Each row has a name. After each piece below comes the name of the row it's from. Each question is about the rows just above it.

[119 128 114  82  99  97 106  69 138 100 113 128  75 116] = R
[115 123 114  98 109 173 128 168 150 106 134 139  79  95] = D
[115 123 114 133 109 173 128 168 150 106 134 139  79  95] = L
[211 124 153 128  96 128  87  69 128 119 134 139  75  79] = E
[119 128 114  82  99  97 106  69 138 100 113 103  75 116] = B
Where do [211 124 153 128  96 128  87  69 128 119 134 139  75  79] appear?
E

[184  96 127 153] = W
[174 107 119 134] = N
[158 114 166  66] = P
[190  81 130 171] = H
[ 89 135  34 125] = C
[111 171 198 144] = V
[ 91 126 124 106] = Q
The row with [ 91 126 124 106] is
Q
which: [158 114 166  66]
P
which: [174 107 119 134]
N

[136 146  79 122 116]  Z
[125 126 127 110 126]  G
[ 95 123 213 163 138]  K
[138 124 106 110 126]  X
[126 148 120 123 126]  S
[132 131 159 146 142]  J
[155 133  52 108 117]  M
[136 146  79 122 116] is in which row?
Z
Which row holds [126 148 120 123 126]?
S
Where do [138 124 106 110 126] appear?
X
The row with [125 126 127 110 126] is
G

[186 100 153  53 139  58 207  93 101 132  82 207 146 129] -> U
[ 94 152  83 114 118 175 177 146 111 110 122 177  86 129] -> A
[204  97 173  45 147  45 199 103  98 139  70 199 159 136] -> F
which: [ 94 152  83 114 118 175 177 146 111 110 122 177  86 129]
A
which: [186 100 153  53 139  58 207  93 101 132  82 207 146 129]
U

[135 144 127 124 132 111 125 138 120 119 126 111 123 135 128] : dad
[127 136 181  92 152  74 128 169 104 103 123  84 100 156 142] : luza
[135 136 127 124 132 111 125 138 120 119 126 111 123 135 128] : Vulop
which: [135 136 127 124 132 111 125 138 120 119 126 111 123 135 128]
Vulop
which: [127 136 181  92 152  74 128 169 104 103 123  84 100 156 142]
luza

[106 125 144 123 135 125 122 134 112 132 124 126 161 167] -> fope
[127 110 143 140 121 109 106 112 129 116 135 106 154 150] -> vumil
[107 182  95  43 130 154 177 185 120 155 129 183 154 173] -> mil
[ 95 120 158 166 171 155 134 135  90 151  92 139  99 107] -> Sepob
[ 89 144 140 116 160 156 151 159  94 156 103 158 132 147] -> tur
[112 158 115 120 162 177 173 163 107 163  98 176  69  80] -> gime
The row with [ 89 144 140 116 160 156 151 159  94 156 103 158 132 147] is
tur
which: [127 110 143 140 121 109 106 112 129 116 135 106 154 150]
vumil
which: [107 182  95  43 130 154 177 185 120 155 129 183 154 173]
mil
Which row holds [112 158 115 120 162 177 173 163 107 163  98 176  69  80]?
gime
[ 95 120 158 166 171 155 134 135  90 151  92 139  99 107] is in which row?
Sepob

[183 188  81 158 169] -> pone
[193 176  79 145 181] -> pepo
[128  93 150  86 141] -> tafub
[198 154  97 170 185] -> bel
[193 176  79 145 181] is in which row?
pepo
Which row holds [183 188  81 158 169]?
pone
The row with [128  93 150  86 141] is
tafub

[118  49 170 183] : Sadu
[78 48 67 95] : Rabu
[ 86  97 137 169] : Gekud
which: [118  49 170 183]
Sadu
which: [ 86  97 137 169]
Gekud
which: [78 48 67 95]
Rabu

[129 135 115 136 152 146 121 171 107 135] -> nagub
[110 139 147 155 137 146 144 114  96 167] -> Solan
[110 139 147 155 152 146 144 114  96 167] -> ruzi
[129 135 115 136 152 146 121 171 107 115] -> Gora
[ 71 135 151 151 153 146 103 120 107 126] -> sekar
[129 135 115 136 152 146 121 171 107 143] -> Nagu
[126 131 147 155 152 104 121 123  98 126] -> zolif
which: [ 71 135 151 151 153 146 103 120 107 126]
sekar
Where do [126 131 147 155 152 104 121 123  98 126] appear?
zolif

